Rows and roughly how far along a hidden order each lies, from 0 to 9
[+1.32 -0.13 -2.36 +0.36 -0.13 -1.32 -1.86 +1.48 -0.13 +0.93 -0.67 +0.73 -0.06 -0.57 +0.25 -1.09 -0.16 -0.85 -0.66 +0.71 +0.76 -0.15 +0.25 -0.66 -0.35 +2.49 -0.42 -3.92 -1.88 +0.09 +7.55] : 9
[+0.11 +1.63 -1.55 +0.17 +0.74 +1.01 -0.63 +0.18 +0.23 +0.21 -0.40 +0.79 +0.05 +0.42 +0.59 -0.42 -0.34 -1.13 -0.33 +1.65 +0.19 -0.17 -0.27 -1.13 +0.40 +1.41 +0.21 -0.96 +0.50 +0.10 +1.56] : 4
[-0.45 +0.89 -0.97 +0.80 +2.66 -1.96 +0.94 -0.65 +0.59 -0.79 -0.59 -0.08 -0.04 +0.19 -0.68 -0.11 +0.08 +0.87 -0.27 -0.14 -0.28 -0.13 -1.43 -0.67 +0.62 -1.33 +0.55 +1.58 -1.39 +0.02 +1.64] : 0
[-0.19 +2.52 -2.75 -0.03 +1.05 +0.99 -1.22 +0.12 +0.50 +0.79 -1.20 +0.84 +0.11 +1.12 -0.01 -0.83 -0.16 -1.77 +0.62 +2.45 +0.54 -0.53 -0.17 -1.52 +1.65 +1.49 -0.06 -1.88 +0.72 -0.16 +2.70] : 5
[-0.33 +2.60 -3.16 +0.43 +1.47 -0.35 -1.26 +0.26 +0.66 +0.21 -1.46 +1.01 +0.05 +0.97 -0.19 -0.79 -0.20 -1.36 +0.29 +2.56 +0.55 -0.32 -0.59 -1.45 +1.35 +1.31 +0.12 -2.83 -0.16 +0.10 +5.34] : 4
[+0.45 -1.83 -1.05 -0.15 +0.03 -1.00 +0.41 +0.70 +0.11 +0.80 -0.32 +0.00 -0.10 -1.24 +0.08 +0.04 -0.01 +1.32 -1.18 +1.06 -0.14 +0.53 +0.52 +0.59 +0.57 +0.05 -0.45 -0.89 -2.47 -0.59 +2.20] : 7
[+0.66 -0.22 +0.37 -0.37 -1.28 +0.36 -0.93 +1.05 -0.22 +1.14 -0.45 +0.33 -0.02 -0.52 +0.37 -0.79 +0.02 -0.52 -0.08 +0.99 +0.45 -0.30 +0.89 +0.23 -0.21 +1.48 -0.49 -1.58 +0.58 -0.26 +1.98] : 9
[+1.34 -1.62 -0.30 +1.18 +1.04 -3.93 -0.31 +0.72 -0.16 -0.56 -0.15 +0.21 -0.28 -1.42 -0.19 +0.87 -0.23 +0.51 -1.58 -2.43 -0.07 +0.50 -0.62 -0.09 -1.28 +0.89 +0.00 -1.28 -3.87 +0.30 +5.63] : 4
[-0.23 +0.49 -1.16 +1.17 +2.84 -2.36 +1.00 -0.55 +0.61 -1.00 +0.06 -0.06 -0.06 +0.24 -0.38 +0.44 -0.14 +0.42 -0.72 -1.04 -0.46 +0.42 -1.44 -0.80 +0.27 -1.31 +0.80 +0.98 -1.82 +0.26 +2.10] : 0

Next part:
[+3.18 -0.43 +1.12 -1.05 +0.32 -1.44 +0.06 -0.99 +0.24 +0.89 +0.03 +0.49 +0.69 -0.54 +0.66 +3.02 +0.88 +0.40] : 3
[+2.21 -0.29 +0.88 -1.73 +0.14 -1.52 +0.24 -0.87 +2.25 +0.86 +0.67 +0.89 +0.62 -0.13 -0.23 +2.52 +2.32 +0.80] : 3
[+1.62 -0.39 +0.26 -1.30 -1.18 -0.69 +0.19 -0.31 +1.48 +0.35 +0.37 +1.03 +0.47 -0.05 -0.24 -0.07 +1.49 -0.15] : 6
[+5.89 -1.05 +2.17 -2.27 -1.03 -1.94 -0.74 -1.58 +2.56 +1.89 -0.11 +0.67 +0.94 -0.05 +1.23 +1.13 +2.11 -1.97] : 4
[+4.76 -0.54 +1.91 -1.55 +0.35 -2.10 -0.04 -1.19 +2.50 +1.41 +0.20 +1.14 +0.61 -0.53 +0.53 +2.15 +2.16 -0.25] : 2
[-1.36 -0.25 -0.45 -1.43 -2.63 +0.61 +0.06 +0.63 +0.56 +0.01 +0.71 +0.83 +0.19 +0.50 -1.54 -2.86 +1.74 -0.85] : 9
[+0.77 -0.70 +0.16 -2.22 -1.90 -0.24 -0.16 -0.54 +2.00 +0.82 +0.47 +0.49 +1.11 +1.09 +0.18 -0.60 +2.25 +0.04] : 6
[+2.06 +0.00 +1.05 -0.76 -0.13 -2.11 +0.47 -0.20 +1.17 +0.77 +0.45 +1.52 -0.02 -1.24 -1.33 +1.38 +1.27 -0.10] : 5
[+1.23 -0.26 +0.53 -1.60 +0.55 -1.41 +0.60 -0.71 +2.90 +0.79 +0.78 +0.94 +0.63 +0.00 -0.22 +3.42 +1.31 +2.00] : 2
[+3.84 -0.20 +1.36 -1.58 -0.27 -2.38 +0.44 -0.85 +2.74 +1.37 +0.74 +1.51 +0.34 -0.82 -0.60 +2.61 +2.01 +0.34] : 3
[+3.25 -0.47 +1.66 -2.75 +0.33 -2.98 +0.70 -1.35 +4.73 +2.32 +1.55 +2.27 +0.49 +0.56 -0.03 +3.86 +3.80 +1.98] : 0
[+1.99 -0.47 +0.86 -1.75 -1.71 -1.31 -0.05 -0.35 +0.90 +0.78 +0.26 +1.34 +0.46 +0.25 -0.15 -1.15 +1.53 -0.96] : 7
[+2.49 -0.03 +0.81 -1.39 -0.96 -2.23 +0.89 -0.19 +1.63 +1.09 +0.97 +1.86 +0.00 -0.70 -1.85 +0.35 +2.20 -0.42] : 6
[+1.72 -0.74 +0.72 -2.50 -3.04 -0.34 -0.38 -0.50 +1.83 +1.28 +0.50 +1.29 +0.76 +1.15 -0.29 -2.73 +2.67 -2.41] : 8
[+5.10 -0.61 +2.11 -1.54 -0.43 -2.49 -0.19 -1.05 +2.21 +1.55 +0.36 +1.26 +0.51 -0.63 -0.17 +1.37 +2.11 -1.55] : 4
[+0.69 -0.79 -0.41 -2.44 -2.11 +0.07 -0.32 -1.02 +2.58 +0.84 +0.25 -0.11 +1.28 +1.31 +0.76 +0.01 +2.13 +0.39] : 5
[+4.30 -0.48 +1.66 -1.54 -0.74 -2.37 -0.07 -0.63 +1.31 +1.08 +0.04 +1.25 +0.35 -0.82 -0.21 +0.47 +1.74 -1.44] : 5
[+5.84 -0.77 +2.19 -1.35 -0.95 -1.83 -0.61 -0.88 +1.20 +0.83 -0.34 +0.93 +0.49 -0.96 +0.74 -0.01 +1.15 -1.88] : 5
[-6.07 -0.39 -2.02 -3.09 -3.74 +2.09 +0.21 +0.60 +1.91 -0.08 +1.41 +0.34 +1.05 +2.34 -1.44 -3.41 +3.35 +1.24] : 9
